Here is a tiny trained network, its code and every weight. The questions are about switching its units off for an input and a target symbol, where a switched-off unit gives its printed mean instead of its output.

import numpy as np


def w(rows, s, z=0):
    codes = np.array(rows[::2]) - 128.0
    scale = np.full(codes.shape[1], s)
    scale[-1] = z or s
    return codes * scale


def norm(h):
    return h / np.sqrt((h * h).mean(-1, keepdims=True) + 1e-5)


def f(y):
    return np.maximum(y, 0)


def softmax(a):
    e = np.exp(a - a.max(-1, keepdims=True))
    return e / e.sum(-1, keepdims=True)


def log_softmax(a):
    a = a - a.max(-1, keepdims=True)
    return a - np.log(np.exp(a).sum(-1, keepdims=True))


def net(x, mask):
    ids = ['αβγδεζηθλμξπσφψω'.index(c) for c in x.split()]
    T = len(ids)
    res = E[ids] + P[:T]
    u = 0
    for l in range(2):
        r = norm(res)
        for j in range(2):
            rows = slice(4 * j, 4 * j + 4)
            q, k, v = (r @ M[l][rows].T for M in (Q, K, V))
            z = softmax(np.where(np.tri(T) > 0, q @ k.T / 4**0.5, -1e9)) @ v
            o = O[l][rows]
            res = res + np.where(mask[u + j], z, o[:, -1]) @ o[:, :-1]
        u += 2
        y = f(norm(res) @ A[l][:, :-1].T + A[l][:, -1])
        res = res + np.where(mask[u : u + 4], y, B[l][:, -1]) @ B[l][:, :-1]
        u += 4
    return log_softmax(norm(res)[-1] @ U[:, :-1].T + U[:, -1])


Q, K, V, O, A, B = {}, {}, {}, {}, {}, {}
E = w([
[83,144,119],'α',
[37,253,153],'β',
[158,120,161],'γ',
[148,155,157],'δ',
[151,116,141],'ε',
[147,147,145],'ζ',
[133,109,101],'η',
[156,125,170],'θ',
[162,136,151],'λ',
[127,141,147],'μ',
[145,137,138],'ξ',
[152,130,135],'π',
[153,150,166],'σ',
[154,140,181],'φ',
[142,139,140],'ψ',
[108,78,146],'ω',
],0.035)
P = w([
[253,216,226],'0',
[245,222,211],'1',
[234,220,202],'2',
[228,215,197],'3',
[223,220,195],'4',
[217,230,196],'5',
[200,219,183],'6',
[214,224,170],'7',
[200,227,176],'8',
[190,216,167],'9',
[188,220,169],'10',
[200,212,185],'11',
],0.0047)
Q[0] = w([
[57,131,145],'L0H1',
[141,137,58],'L0H1',
[173,4,157],'L0H1',
[95,136,177],'L0H1',
[73,117,42],'L0H2',
[45,112,66],'L0H2',
[217,226,187],'L0H2',
[140,89,70],'L0H2',
],0.015)
K[0] = w([
[108,204,183],'L0H1',
[75,103,152],'L0H1',
[84,138,33],'L0H1',
[126,146,156],'L0H1',
[147,220,112],'L0H2',
[178,166,169],'L0H2',
[37,7,106],'L0H2',
[94,228,60],'L0H2',
],0.014)
V[0] = w([
[108,8,108],'L0H1',
[147,120,165],'L0H1',
[38,114,193],'L0H1',
[1,146,15],'L0H1',
[21,64,101],'L0H2',
[161,155,211],'L0H2',
[180,68,127],'L0H2',
[117,197,59],'L0H2',
],0.0062)
O[0] = w([
[44,216,98,77],'L0H1',
[169,131,129,157],'L0H1',
[129,79,60,116],'L0H1',
[90,139,4,1],'L0H1',
[4,98,253,101],'L0H2',
[162,202,176,179],'L0H2',
[143,130,173,152],'L0H2',
[84,180,138,71],'L0H2',
],0.0053,0.0093)
A[0] = w([
[10,77,128,110],'L0N1',
[199,110,16,254],'L0N2',
[172,6,140,144],'L0N3',
[143,34,129,202],'L0N4',
],0.013,0.0042)
B[0] = w([
[247,162,214,133],'L0N1',
[89,68,187,168],'L0N2',
[121,171,201,254],'L0N3',
[94,156,159,209],'L0N4',
],0.011,0.0058)
Q[1] = w([
[126,185,205],'L1H1',
[123,111,252],'L1H1',
[152,55,64],'L1H1',
[152,116,74],'L1H1',
[68,21,59],'L1H2',
[185,126,178],'L1H2',
[104,105,77],'L1H2',
[119,171,179],'L1H2',
],0.018)
K[1] = w([
[89,172,120],'L1H1',
[36,215,207],'L1H1',
[163,73,134],'L1H1',
[216,47,199],'L1H1',
[249,73,218],'L1H2',
[48,82,120],'L1H2',
[195,137,194],'L1H2',
[70,170,95],'L1H2',
],0.016)
V[1] = w([
[75,161,141],'L1H1',
[35,189,18],'L1H1',
[249,146,106],'L1H1',
[143,194,157],'L1H1',
[178,129,162],'L1H2',
[88,41,160],'L1H2',
[72,168,173],'L1H2',
[127,56,92],'L1H2',
],0.013)
O[1] = w([
[143,211,152,135],'L1H1',
[185,238,220,1],'L1H1',
[91,84,50,160],'L1H1',
[52,172,120,194],'L1H1',
[141,254,111,180],'L1H2',
[35,40,113,125],'L1H2',
[93,99,226,171],'L1H2',
[141,79,12,68],'L1H2',
],0.0086,0.016)
A[1] = w([
[117,107,100,153],'L1N1',
[48,159,127,96],'L1N2',
[2,61,93,7],'L1N3',
[68,151,76,100],'L1N4',
],0.013,0.012)
B[1] = w([
[97,145,83,251],'L1N1',
[199,143,209,235],'L1N2',
[9,185,118,202],'L1N3',
[116,185,170,179],'L1N4',
],0.014,0.0018)
U = w([
[114,245,154,113],'α',
[139,188,162,98],'β',
[172,63,151,42],'γ',
[169,188,87,144],'δ',
[113,3,127,1],'ε',
[133,145,84,232],'ζ',
[24,116,100,156],'η',
[178,83,155,55],'θ',
[192,88,106,171],'λ',
[66,236,73,92],'μ',
[114,124,89,234],'ξ',
[123,84,86,242],'π',
[179,160,109,166],'σ',
[173,131,141,108],'φ',
[109,136,88,203],'ψ',
[65,90,198,128],'ω',
],0.028,0.0068)

Each question gives the input, a string of symbols that net reads in full, and the target symbol t.
The units are the heads (4 rows each of Q, K, V and O) and the neurons (one row each of A and B). Each row of codes is followed by its name. A weight is (code - 128) times the scale printed after its matrix; where a second scale follows, it is the last column's (O, A, B and U).
mask holds one flag per unit, layer by layer, with each layer's heads first. A switched-off unit (its flag False) gives its mean, the last column of its rows in O or B, instead of its output. The means were averaged over made-up inputs and are rounded, as every weight is.
A unit's drop is (log p(t) with every unit on - log p(t) with that unit switched off) / (log p(t) with every unit on - log p(t) with every unit switched off).
The circuit of an input: a set's keep is (log p(t) with only the set's units on - log p(t) with every unit switched off) / (log p(t) with every unit on - log p(t) with every unit switched off). Starting from all 12 units, units are removed one at a time, each time the one whose removal leaves the highest keep (on an exact tie, the one counted first), for as long as the keep stays at least 0.8.
units of the circuit, in order: the units of the circuit, biggest drop first
k most important neurons: the k neurons with the biggest drops, biggest first
top k neurons in layer l: the k neurons of layer l with the biggest drops, biggest first
drop when u is switched off: that unit's drop, to one decimal
input σ ε λ θ ε η π, target η: 2 most important neurons	L0N2; L1N3
input π μ η ξ μ ζ θ α δ γ ξ μ, target α: units of the circuit, in order	L1H1
input ω θ σ μ π μ ω μ η μ λ, target η: 3 most important neurons	L0N2; L0N1; L1N3
input μ θ ω μ ε ψ π η ξ λ λ ξ, target η: units of the circuit, in order	L0N2; L1H2; L0H1; L1N3
input μ ω μ δ γ σ ε η μ λ θ, target η: top 2 neurons in layer 0	L0N2; L0N3
input ω ω θ μ μ α σ ε, target α: top 2 neurons in layer 0	L0N1; L0N2
input μ π μ π μ μ μ λ, target λ: 4 most important neurons	L0N3; L0N4; L0N2; L1N3
input ω μ α ε ω μ ω α η π, target η: 2 most important neurons	L0N2; L0N4
input σ μ λ, target λ: 2 most important neurons	L0N3; L0N4
input ω ψ λ λ θ ζ θ ω α ζ π, target α: 2 most important neurons	L0N1; L0N2
input ω α σ μ α ξ ε ω ζ, target ω: 3 most important neurons	L0N4; L0N1; L0N2
input μ μ λ ω α μ μ μ η μ ε ε, target η: top 3 neurons in layer 0	L0N2; L0N3; L0N4
input λ μ ψ β η, target α: 2 most important neurons	L0N2; L0N3
input μ μ μ ε ω ε η θ ε μ γ, target η: most important neuron	L0N2
input μ λ μ ξ μ ε μ, target μ: 2 most important neurons	L0N3; L0N4
input σ ε μ π μ λ ε π σ ε, target ε: 2 most important neurons	L0N2; L1N3
input μ ω α η σ, target η: drop when L1N3 is switched off	0.3
input θ π ζ δ, target δ: 2 most important neurons	L0N3; L0N4
input μ γ μ θ σ μ α α μ π, target α: drop when L1N3 is switched off	0.0
input γ ψ η, target η: top neuron in layer 0	L0N2
input δ ψ μ λ ω λ, target ω: drop when L1H1 is switched off	0.1
input μ ω π μ μ η φ δ λ σ, target η: drop when L0N3 is switched off	0.2
